Below is a small trained network, with its code and all its weights. Each question gives an input and a target symbol and asks what happens when units are switched off, that is, made to give their printed mean instead of their output.

import numpy as np


def w(rows, s, z=0):
    codes = np.array(rows[::2]) - 128.0
    scale = np.full(codes.shape[1], s)
    scale[-1] = z or s
    return codes * scale


def f(y):
    return np.maximum(y, 0)


def softmax(a):
    e = np.exp(a - a.max(-1, keepdims=True))
    return e / e.sum(-1, keepdims=True)


def log_softmax(a):
    a = a - a.max(-1, keepdims=True)
    return a - np.log(np.exp(a).sum(-1, keepdims=True))


def net(x, mask):
    ids = ['ΓΔΞΠΦαβεζηλμστψω'.index(c) for c in x.split()]
    T = len(ids)
    res = E[ids] + P[:T]
    r = res
    for j in range(3):
        rows = slice(2 * j, 2 * j + 2)
        q, k, v = (r @ M[0][rows].T for M in (Q, K, V))
        z = softmax(np.where(np.tri(T) > 0, q @ k.T / 2**0.5, -1e9)) @ v
        o = O[0][rows]
        res = res + np.where(mask[j], z, o[:, -1]) @ o[:, :-1]
    y = f(res @ A[0][:, :-1].T + A[0][:, -1])
    res = res + np.where(mask[3:7], y, B[0][:, -1]) @ B[0][:, :-1]
    return log_softmax(res[-1] @ U[:, :-1].T + U[:, -1])


Q, K, V, O, A, B = {}, {}, {}, {}, {}, {}
E = w([
[181,201,41,198],'Γ',
[110,92,158,151],'Δ',
[114,91,162,148],'Ξ',
[100,93,127,125],'Π',
[88,91,152,135],'Φ',
[139,92,188,185],'α',
[125,89,152,140],'β',
[137,93,143,133],'ε',
[92,89,111,97],'ζ',
[187,87,157,177],'η',
[192,90,108,112],'λ',
[197,214,214,42],'μ',
[132,237,221,122],'σ',
[73,167,82,175],'τ',
[88,222,158,49],'ψ',
[193,170,130,8],'ω',
],0.015)
P = w([
[63,7,253,116],'0',
[69,35,206,109],'1',
[100,57,159,109],'2',
[123,98,108,118],'3',
[135,128,69,117],'4',
[170,150,44,126],'5',
],0.0052)
Q[0] = w([
[115,138,80,210],'H1',
[145,140,132,106],'H1',
[171,109,199,66],'H2',
[123,77,147,124],'H2',
[109,253,218,77],'H3',
[99,73,55,214],'H3',
],0.036)
K[0] = w([
[117,52,168,105],'H1',
[127,139,98,140],'H1',
[171,152,190,5],'H2',
[187,153,115,144],'H2',
[95,1,203,121],'H3',
[209,173,58,170],'H3',
],0.029)
V[0] = w([
[87,59,86,127],'H1',
[96,109,170,40],'H1',
[53,117,52,18],'H2',
[243,170,90,65],'H2',
[75,214,185,98],'H3',
[44,161,123,248],'H3',
],0.018)
O[0] = w([
[60,95,120,143,168],'H1',
[101,145,110,32,182],'H1',
[9,145,18,74,73],'H2',
[248,135,41,126,184],'H2',
[81,213,151,125,2],'H3',
[13,189,134,252,19],'H3',
],0.013,0.0084)
A[0] = w([
[197,142,124,29,16],'N1',
[9,165,90,38,93],'N2',
[250,197,112,189,184],'N3',
[183,113,253,197,254],'N4',
],0.0084,0.0027)
B[0] = w([
[96,167,135,251,252],'N1',
[215,103,165,132,158],'N2',
[48,109,193,87,203],'N3',
[94,153,2,72,190],'N4',
],0.0098,0.031)
U = w([
[43,96,73,117,76],'Γ',
[214,179,150,53,253],'Δ',
[105,104,136,91,75],'Ξ',
[120,204,146,57,230],'Π',
[49,132,135,190,40],'Φ',
[164,197,77,149,100],'α',
[127,109,156,91,39],'β',
[182,3,100,139,180],'ε',
[144,86,159,36,144],'ζ',
[88,108,123,105,69],'η',
[62,106,122,132,139],'λ',
[124,98,142,66,82],'μ',
[84,79,200,93,107],'σ',
[143,173,195,156,74],'τ',
[133,131,132,112,25],'ψ',
[169,97,55,12,129],'ω',
],0.0054,0.0052)

Each question gives the input, a string of symbols that net reads in full, and the target symbol t.
The units are the heads (2 rows each of Q, K, V and O) and the neurons (one row each of A and B). Each row of codes is followed by its name. A weight is (code - 128) times the scale printed after its matrix; where a second scale follows, it is the last column's (O, A, B and U).
mask holds one flag per unit, heads first, then neurons. A switched-off unit (its flag False) gives its mean, the last column of its rows in O or B, instead of its output. The means were averaged over made-up inputs and are rounded, as every weight is.
A unit's drop is (log p(t) with every unit on - log p(t) with that unit switched off) / (log p(t) with every unit on - log p(t) with every unit switched off).
The circuit of an input: a set's keep is (log p(t) with only the set's units on - log p(t) with every unit switched off) / (log p(t) with every unit on - log p(t) with every unit switched off). Starting from all 7 units, units are removed one at a time, each time the one whose removal leaves the highest keep (on an exact tie, the one counted first), for as long as the keep stays at least 0.8.
circuit, biggest first: the units of the circuit, biggest drop first
k most important neurons: the k neurons with the biggest drops, biggest first
which heads matter: for each layer, one digit per head in row order, 1 if its drop is at least 0.15 and else 0, layers parted by /
input σ Φ σ μ Π Ξ, target τ: circuit, biggest first => N1, H3, N4
input Φ η α, target ω: circuit, biggest first => N4, N1, H2
input Ξ λ Δ, target ε: circuit, biggest first => H3, N3
input Φ λ Φ α τ Φ, target Φ: which heads matter => 001
input λ η ψ, target Δ: 3 most important neurons => N2, N4, N3
input λ η ω, target α: which heads matter => 110
input η Φ τ, target Φ: which heads matter => 001
input β λ Φ, target ε: most important neuron => N3
input ζ λ ψ Φ λ ζ, target ε: circuit, biggest first => H3, N4
input λ Γ η ε, target Γ: 3 most important neurons => N4, N1, N2
input λ ζ ω Δ, target α: circuit, biggest first => N1, H2, H3
input λ ζ α Φ ω η, target α: which heads matter => 011
input η ζ σ λ η μ, target τ: circuit, biggest first => N1, N3, H2, H1
input η Φ Φ, target ω: 3 most important neurons => N4, N1, N3
input α Φ μ λ, target τ: 3 most important neurons => N1, N3, N4
input η Γ α Φ, target Γ: which heads matter => 111
input ω σ λ ψ σ Δ, target Δ: which heads matter => 101
input λ λ λ τ ε, target Φ: circuit, biggest first => H3
input Δ λ λ λ λ Ξ, target ε: which heads matter => 001
input α ψ σ η β, target Π: circuit, biggest first => H3, N1
input ζ η λ η λ ψ, target Δ: which heads matter => 110
